Below are the code and all the weights of a small trained network. Each question names an input and a class and asks about switching units off, where a switched-off unit gives its printed mean instead of its output.

import numpy as np


def w(rows, s, z=0):
    codes = np.array(rows[::2]) - 128.0
    scale = np.full(codes.shape[1], s)
    scale[-1] = z or s
    return codes * scale


def f(y):
    return y / 2 * (1 + np.tanh(0.7978845608 * (y + 0.044715 * y**3)))


def log_softmax(a):
    a = a - a.max(-1, keepdims=True)
    return a - np.log(np.exp(a).sum(-1, keepdims=True))


def net(x, mask):
    res = np.array(x, float).reshape(1, 8) / 4 @ E
    y = f(res @ A[0][:, :-1].T + A[0][:, -1])
    res = res + np.where(mask, y, B[0][:, -1]) @ B[0][:, :-1]
    return log_softmax(res[-1] @ U[:, :-1].T + U[:, -1])


A, B = {}, {}
E = w([
[148,175,97,136,104,109],'x0',
[170,115,89,64,121,135],'x1',
[170,170,166,94,175,82],'x2',
[123,59,126,104,109,2],'x3',
[57,189,191,69,78,71],'x4',
[204,158,162,129,97,132],'x5',
[156,86,180,82,100,165],'x6',
[130,89,185,120,215,103],'x7',
],0.0065)
A[0] = w([
[98,77,246,80,154,149,109],'neuron 0',
[109,91,127,94,141,59,191],'neuron 1',
[127,158,128,113,119,115,144],'neuron 2',
[137,129,128,122,123,114,108],'neuron 3',
[81,95,113,125,179,116,208],'neuron 4',
[153,112,99,155,85,161,241],'neuron 5',
[86,101,95,97,158,118,198],'neuron 6',
[96,152,138,234,191,141,133],'neuron 7',
[154,113,118,128,142,152,116],'neuron 8',
[232,122,109,130,152,174,173],'neuron 9',
[117,178,155,80,126,112,251],'neuron 10',
[105,226,127,71,110,158,166],'neuron 11',
[240,117,111,128,139,158,201],'neuron 12',
[133,134,121,166,138,149,217],'neuron 13',
[91,103,63,158,44,191,134],'neuron 14',
[134,150,140,173,172,153,190],'neuron 15',
[110,97,73,111,156,108,153],'neuron 16',
[135,181,140,109,93,95,180],'neuron 17',
[193,126,173,115,89,13,141],'neuron 18',
],0.013,0.0021)
B[0] = w([
[186,160,253,156,117,176,223],'neuron 0',
[186,75,122,138,142,68,217],'neuron 1',
[130,131,117,99,119,128,145],'neuron 2',
[130,121,126,119,136,124,130],'neuron 3',
[180,145,109,160,107,75,188],'neuron 4',
[108,100,118,155,132,180,206],'neuron 5',
[165,127,114,156,87,94,172],'neuron 6',
[76,221,135,150,178,77,213],'neuron 7',
[135,133,108,130,142,151,151],'neuron 8',
[182,133,66,123,143,207,241],'neuron 9',
[156,143,139,72,91,128,199],'neuron 10',
[108,176,87,75,56,149,212],'neuron 11',
[157,111,87,126,173,212,242],'neuron 12',
[110,152,112,151,137,142,173],'neuron 13',
[37,62,154,187,80,147,242],'neuron 14',
[120,172,110,155,167,138,183],'neuron 15',
[136,107,86,159,94,108,173],'neuron 16',
[120,143,108,54,110,133,188],'neuron 17',
[84,59,144,52,232,95,254],'neuron 18',
],0.028,0.0064)
U = w([
[177,138,44,145,167,244,205],'0',
[199,116,81,159,99,56,62],'1',
[103,197,104,22,23,152,112],'2',
[134,73,151,35,187,94,132],'3',
[204,169,251,124,113,157,115],'4',
[35,80,132,178,57,152,232],'5',
[80,254,110,170,169,102,2],'6',
],0.0053,0.00083)

Each question gives the input, the list of numbers given to net, and the class t.
The units are the neurons (one row each of A and B). Each row of codes is followed by its name. A weight is (code - 128) times the scale printed after its matrix; where a second scale follows, it is the last column's (A, B and U).
mask holds one flag per neuron, in row order. A switched-off neuron (its flag False) gives its mean, the last column of its row in B, instead of its output. The means were averaged over made-up inputs and are rounded, as every weight is.
A unit's drop is (log p(t) with every unit on - log p(t) with that unit switched off) / (log p(t) with every unit on - log p(t) with every unit switched off).
most important unit: the unit with the biggest drop
k most important neurons: the k neurons with the biggest drops, biggest first
drop when u is switched off: that unit's drop, to one decimal
input [-8,-2,1,2,-2,6,-8,6], class 6: most important unit	neuron 7
input [4,5,1,-3,3,6,4,2], class 2: 3 most important neurons	[neuron 11; neuron 10; neuron 17]
input [7,-8,-3,-3,-5,1,-5,-8], class 5: 2 most important neurons	[neuron 14; neuron 5]
input [0,4,-6,-3,5,4,5,-8], class 5: 2 most important neurons	[neuron 14; neuron 5]
input [-1,-2,0,6,6,-6,-4,3], class 1: 4 most important neurons	[neuron 4; neuron 6; neuron 1; neuron 16]
input [5,2,-8,1,7,-4,6,0], class 5: 2 most important neurons	[neuron 14; neuron 9]
input [0,-2,-4,-5,7,-1,4,-8], class 2: 2 most important neurons	[neuron 11; neuron 17]
input [4,-6,5,4,-5,4,-7,5], class 6: 2 most important neurons	[neuron 7; neuron 15]
input [1,-5,-1,-8,7,-7,3,2], class 2: 3 most important neurons	[neuron 11; neuron 10; neuron 1]
input [-4,-2,0,8,1,-4,2,-7], class 3: drop when neuron 9 is switched off	0.1
input [-6,2,-6,2,5,-3,0,4], class 4: drop when neuron 0 is switched off	1.1
input [-8,-4,6,7,6,5,2,-4], class 3: drop when neuron 18 is switched off	3.0
